Here is a tiny trained network, its code and every weight. The questions are about switching its units off for an input and a class, where a switched-off unit gives its printed mean instead of its output.

import numpy as np


def w(rows, s, z=0):
    codes = np.array(rows[::2]) - 128.0
    scale = np.full(codes.shape[1], s)
    scale[-1] = z or s
    return codes * scale


def f(y):
    return np.maximum(y, 0)


def log_softmax(a):
    a = a - a.max(-1, keepdims=True)
    return a - np.log(np.exp(a).sum(-1, keepdims=True))


def net(x, mask):
    res = np.array(x, float).reshape(1, 6) / 4 @ E
    y = f(res @ A[0][:, :-1].T + A[0][:, -1])
    res = res + np.where(mask, y, B[0][:, -1]) @ B[0][:, :-1]
    return log_softmax(res[-1] @ U[:, :-1].T + U[:, -1])


A, B = {}, {}
E = w([
[138,92,165,220,157,185,128,88,124,2],'x0',
[140,41,105,154,103,6,111,196,231,124],'x1',
[112,132,123,137,131,136,134,143,136,136],'x2',
[136,117,108,166,130,159,132,176,116,169],'x3',
[52,111,208,186,72,89,162,96,124,170],'x4',
[241,207,165,156,148,120,128,43,207,185],'x5',
],0.0098)
A[0] = w([
[122,36,83,126,179,128,112,198,66,127,115],'neuron 0',
[200,159,152,210,133,138,125,86,175,210,45],'neuron 1',
[180,176,95,76,228,142,87,155,95,81,97],'neuron 2',
[108,83,82,132,115,134,116,145,200,154,150],'neuron 3',
[130,114,25,114,178,137,12,113,187,97,62],'neuron 4',
[107,69,176,134,103,83,187,87,160,126,209],'neuron 5',
[125,141,154,11,105,94,155,131,153,159,10],'neuron 6',
[77,82,198,172,51,151,205,47,50,212,170],'neuron 7',
[60,55,132,75,73,128,138,155,79,89,87],'neuron 8',
[179,174,132,119,169,123,112,102,229,114,86],'neuron 9',
[163,2,138,159,170,3,90,155,221,104,2],'neuron 10',
[169,56,178,214,205,161,169,116,191,52,55],'neuron 11',
[148,162,109,112,157,82,162,183,126,236,112],'neuron 12',
],0.0086,0.0054)
B[0] = w([
[72,111,173,133,112,92,194,67,215,147,205],'neuron 0',
[8,33,128,164,141,101,78,77,108,167,194],'neuron 1',
[142,189,63,224,160,90,98,152,205,83,195],'neuron 2',
[200,219,155,121,183,215,119,105,132,133,184],'neuron 3',
[125,135,82,149,59,48,121,127,180,126,175],'neuron 4',
[196,94,41,156,140,129,117,190,208,88,211],'neuron 5',
[126,131,127,122,25,219,135,178,55,120,161],'neuron 6',
[142,203,58,136,161,104,153,197,198,128,241],'neuron 7',
[74,102,125,142,108,184,56,46,181,197,207],'neuron 8',
[66,82,91,101,128,137,38,77,200,178,185],'neuron 9',
[133,234,163,94,244,132,74,85,46,105,246],'neuron 10',
[158,160,211,105,1,222,125,162,119,72,219],'neuron 11',
[158,138,193,103,60,241,60,136,184,5,193],'neuron 12',
],0.0074,0.013)
U = w([
[49,98,114,116,115,127,102,72,147,149,77],'0',
[160,157,138,97,22,186,126,164,106,92,68],'1',
[118,243,118,91,238,169,149,121,66,133,112],'2',
[163,159,52,148,130,67,134,211,185,113,74],'3',
[168,120,103,89,141,156,166,129,162,123,251],'4',
[154,119,99,97,139,148,149,138,147,123,251],'5',
[143,108,101,86,162,127,177,139,85,123,107],'6',
[148,84,120,117,124,75,159,155,75,153,79],'7',
],0.011,0.012)

Each question gives the input, the list of numbers given to net, and the class t.
The units are the neurons (one row each of A and B). Each row of codes is followed by its name. A weight is (code - 128) times the scale printed after its matrix; where a second scale follows, it is the last column's (A, B and U).
mask holds one flag per neuron, in row order. A switched-off neuron (its flag False) gives its mean, the last column of its row in B, instead of its output. The means were averaged over made-up inputs and are rounded, as every weight is.
A unit's drop is (log p(t) with every unit on - log p(t) with that unit switched off) / (log p(t) with every unit on - log p(t) with every unit switched off).
The circuit of an input: a set's keep is (log p(t) with only the set's units on - log p(t) with every unit switched off) / (log p(t) with every unit on - log p(t) with every unit switched off). Starting from the 12 units with the biggest drops (on a tie, the unit counted first), units are removed one at a time, each time the one whose removal leaves the highest keep (on an exact tie, the one counted first), for as long as the keep stays at least 0.8.
circuit, biggest first: the units of the circuit, biggest drop first
unit that matters most: the unit with the biggest drop
k most important neurons: the k neurons with the biggest drops, biggest first
drop of u: that unit's drop, to one decimal
input [-7,-5,3,4,7,-4], class 1: unit that matters most : neuron 12
input [1,-7,-6,0,8,-5], class 3: 2 most important neurons : [neuron 7; neuron 10]
input [-2,5,2,5,4,4], class 2: 2 most important neurons : [neuron 10; neuron 3]
input [-1,-5,-1,3,-4,7], class 0: circuit, biggest first : [neuron 1; neuron 9]
input [6,-5,-5,5,8,-3], class 3: 2 most important neurons : [neuron 7; neuron 10]
input [8,2,-6,-3,-2,8], class 0: 2 most important neurons : [neuron 1; neuron 9]
input [-2,-1,5,-5,6,4], class 3: circuit, biggest first : [neuron 7; neuron 5]
input [-5,6,8,7,0,6], class 5: circuit, biggest first : [neuron 12; neuron 1]
input [-3,-8,8,8,-8,-8], class 0: circuit, biggest first : [neuron 0; neuron 8]
input [-2,-7,-3,-2,-8,-1], class 3: circuit, biggest first : [neuron 2; neuron 10]
input [-6,6,3,-5,-1,-5], class 1: 4 most important neurons : [neuron 6; neuron 12; neuron 1; neuron 7]
input [4,4,1,-4,-7,-8], class 0: 2 most important neurons : [neuron 8; neuron 0]
input [-5,-2,-2,-2,-5,6], class 0: circuit, biggest first : [neuron 9; neuron 1]
input [-3,6,4,-2,-8,8], class 0: unit that matters most : neuron 9
input [6,-6,6,-6,-2,-2], class 1: 3 most important neurons : [neuron 10; neuron 11; neuron 3]
input [-8,-2,-5,8,-8,-3], class 1: 4 most important neurons : [neuron 12; neuron 7; neuron 6; neuron 5]
input [4,-5,6,2,7,2], class 3: circuit, biggest first : [neuron 7; neuron 10]
input [-6,-4,7,-6,6,-4], class 5: circuit, biggest first : [neuron 7; neuron 10; neuron 2]
input [3,0,-5,-3,7,0], class 3: 2 most important neurons : [neuron 7; neuron 5]
input [-7,7,-7,0,-5,0], class 1: 3 most important neurons : [neuron 12; neuron 6; neuron 4]
input [-3,-1,6,7,8,-4], class 3: most important neuron : [neuron 7]
input [1,-5,-4,3,-8,1], class 3: 2 most important neurons : [neuron 2; neuron 10]
input [3,-4,-1,-4,6,8], class 0: 2 most important neurons : [neuron 1; neuron 9]
input [-8,4,-4,-8,-5,-4], class 1: 2 most important neurons : [neuron 6; neuron 12]
input [-8,8,6,-4,6,-5], class 1: drop of neuron 6 : 0.7
input [-8,1,-5,-8,6,-6], class 1: drop of neuron 9 : 0.1
input [-8,8,-8,6,1,2], class 1: drop of neuron 0 : 0.0
input [-4,1,-8,3,8,-1], class 3: drop of neuron 7 : 0.4
